Look-ups in named tables: a row name and a column name give one cell, copied from the table.

Daru:
fields: Tufubev, Tekife, Kubad, Garitiz, Podu, Ket, Gad, Kosef
Kegelal: [41, 27, 126, 103, 141, 148, 88, 81]
Pafo: [39, 121, 81, 106, 136, 107, 37, 84]
Bas: [10, 72, 88, 91, 91, 87, 25, 106]
Rit: [46, 163, 81, 84, 16, 71, 199, 83]

Tufubev of Bas: 10
Garitiz of Kegelal: 103
Gad of Kegelal: 88
Podu of Rit: 16
Garitiz of Bas: 91
Garitiz of Rit: 84
Tekife of Bas: 72
Kosef of Bas: 106
Kubad of Rit: 81
Gad of Bas: 25
Tufubev of Pafo: 39
Gad of Rit: 199

Saso:
|  | Vived | Bop |
|---|---|---|
| Murage | 56 | -82 |
| Ven | 64 | -76 |
| Nulam | 68 | -85 |
| Dabu | 46 | -63 |
| Pitid | -50 | 80 |
| Lunuru | -45 | 90 |
| Fav | 64 | -74 |

What is the Bop of Ven in Saso? -76
What is the Vived of Pitid in Saso? -50
What is the Vived of Ven in Saso? 64
What is the Bop of Dabu in Saso? -63
What is the Vived of Lunuru in Saso? -45
What is the Vived of Dabu in Saso? 46
What is the Bop of Murage in Saso? -82
What is the Bop of Fav in Saso? -74
What is the Bop of Pitid in Saso? 80
What is the Vived of Murage in Saso? 56
What is the Bop of Nulam in Saso? -85
What is the Vived of Nulam in Saso? 68
What is the Vived of Fav in Saso? 64
What is the Bop of Lunuru in Saso? 90

Rok:
         Nozego  Suzov  Dadi
Kalo        142    217   195
Puzugi      132    132   174
Kuz         133    138   173
Bovubef     128    126   156
Nataku       67     14    36
Sanip       133    206   191
Rab         139    144   169
Vusel       149    102   104
Vitemup     147    164   195
Lev         146    163   194

Lev, Nozego: 146
Kuz, Nozego: 133
Bovubef, Suzov: 126
Rab, Suzov: 144
Bovubef, Nozego: 128
Kalo, Dadi: 195
Sanip, Dadi: 191
Sanip, Suzov: 206
Nataku, Suzov: 14
Row with the largest Suzov: Kalo

Table Bul
,Vikuv,Rifozag,Bez,Tego,Vefupez,Bekula,Bano,Nur
Refiz,-5008,689,4481,1028,4063,-362,3831,1002
Tofoge,-5168,909,9488,3278,8619,-524,6873,2533
Rif,-1963,-792,3089,-3057,4409,2731,4477,-1205
Poz,1066,508,-2051,699,-2401,2624,-2068,561
Dib,4313,-497,-6594,-376,-5859,263,-4414,-2198
Neziz,-1146,800,3406,4131,1939,516,913,2978
Nagim,4403,419,-5464,2833,-6303,1570,-6210,708
Rafo,1600,-178,-1727,-844,-1230,-160,62,-379
Gat,1044,-240,-1759,-933,-1270,391,-800,-339
Vezola,3839,-478,-6724,-1777,-4914,-159,-4512,-1295
Veke,4622,548,-4778,1851,-6369,1763,-6289,971
Per,-788,-91,-1359,-985,-1005,-66,-456,89
Puvuv,295,-1778,-1818,-6600,554,-1888,3036,-5015

What is the Bekula of Vezola in Bul?
-159
What is the Bekula of Per in Bul?
-66
What is the Bekula of Refiz in Bul?
-362
What is the Rifozag of Veke in Bul?
548
What is the Rifozag of Dib in Bul?
-497
What is the Nur of Rif in Bul?
-1205
What is the Vikuv of Per in Bul?
-788
What is the Vikuv of Refiz in Bul?
-5008
What is the Bez of Neziz in Bul?
3406
What is the Bekula of Dib in Bul?
263
What is the Bano of Gat in Bul?
-800
What is the Rifozag of Per in Bul?
-91
What is the Nur of Vezola in Bul?
-1295
What is the Vefupez of Veke in Bul?
-6369
What is the Bez of Rif in Bul?
3089
What is the Bano of Rif in Bul?
4477
What is the Bekula of Tofoge in Bul?
-524
What is the Nur of Tofoge in Bul?
2533

Liro:
,Tam,Beseba,Bude
Biz,70.220,68.727,68.420
Mekiro,77.717,39.868,40.767
Nukab,70.258,78.112,77.456
Luvubu,58.952,41.386,41.982
Dis,45.971,40.630,41.135
Tavov,55.915,55.341,55.413
Fos,21.887,75.625,74.551
Bif,42.791,82.773,81.677
Zul,69.863,72.709,72.286
Zitor,39.808,53.051,53.001
Fedobap,37.239,34.444,35.065
Divapo,24.786,83.985,82.612

What is the Bude of Luvubu in Liro?
41.982
What is the Bude of Nukab in Liro?
77.456
What is the Bude of Fos in Liro?
74.551
What is the Beseba of Bif in Liro?
82.773
What is the Beseba of Tavov in Liro?
55.341
What is the Beseba of Fedobap in Liro?
34.444
What is the Beseba of Luvubu in Liro?
41.386
What is the Beseba of Biz in Liro?
68.727
What is the Bude of Bif in Liro?
81.677
What is the Tam of Divapo in Liro?
24.786
What is the Tam of Biz in Liro?
70.220
What is the Tam of Dis in Liro?
45.971
What is the Tam of Luvubu in Liro?
58.952
What is the Bude of Zul in Liro?
72.286
What is the Tam of Nukab in Liro?
70.258
What is the Beseba of Fos in Liro?
75.625
What is the Beseba of Nukab in Liro?
78.112
What is the Bude of Dis in Liro?
41.135

Podibik:
	Bater	Gaturap	Mera	Zomod
Bas	4716	4893	4202	4244
Migig	5280	5553	5273	5283
Pulir	4411	1887	3524	3562
Voguk	6441	6280	7510	7445
Tanov	5487	8520	5726	5754
Gazogal	6898	5784	8400	8299
Zes	5302	1080	5218	5185
Kon	4746	7433	4262	4331
Monu	6654	4727	7889	7799

Bater of Zes = 5302
Gaturap of Gazogal = 5784
Zomod of Voguk = 7445
Zomod of Gazogal = 8299
Zomod of Kon = 4331
Bater of Voguk = 6441

Tud
columns: Nafu, Lov, Boriv
Lakas: [124, 56, 65]
Vofi: [133, 42, 7]
Sak: [197, 48, 36]

Lov of Lakas is 56
Lov of Vofi is 42
Nafu of Lakas is 124
Nafu of Vofi is 133
Nafu of Sak is 197
Boriv of Lakas is 65
Boriv of Sak is 36
Lov of Sak is 48
Boriv of Vofi is 7

Bizan =
cols = Bon, Gakitid, Vozara, Tope, Kezaro
Mutipin: [77.24, 56.51, 12.79, 56.30, 49.55]
Vimabek: [30.67, 56.51, 73.11, 83.92, 56.95]
Binot: [56.21, 49.18, 12.79, 57.62, 41.69]
Mizon: [35.17, 36.15, 79.14, 86.55, 52.79]
Ril: [26.16, 46.73, 91.20, 65.51, 44.00]
Safipor: [60.72, 31.26, 0.73, 45.78, 56.95]

Bon of Mizon is 35.17
Gakitid of Ril is 46.73
Bon of Vimabek is 30.67
Gakitid of Vimabek is 56.51
Bon of Binot is 56.21
Kezaro of Mutipin is 49.55
Bon of Safipor is 60.72
Tope of Binot is 57.62
Vozara of Safipor is 0.73
Tope of Safipor is 45.78
Vozara of Mutipin is 12.79
Kezaro of Vimabek is 56.95
Vozara of Ril is 91.20
Gakitid of Mutipin is 56.51
Kezaro of Mizon is 52.79
Gakitid of Safipor is 31.26

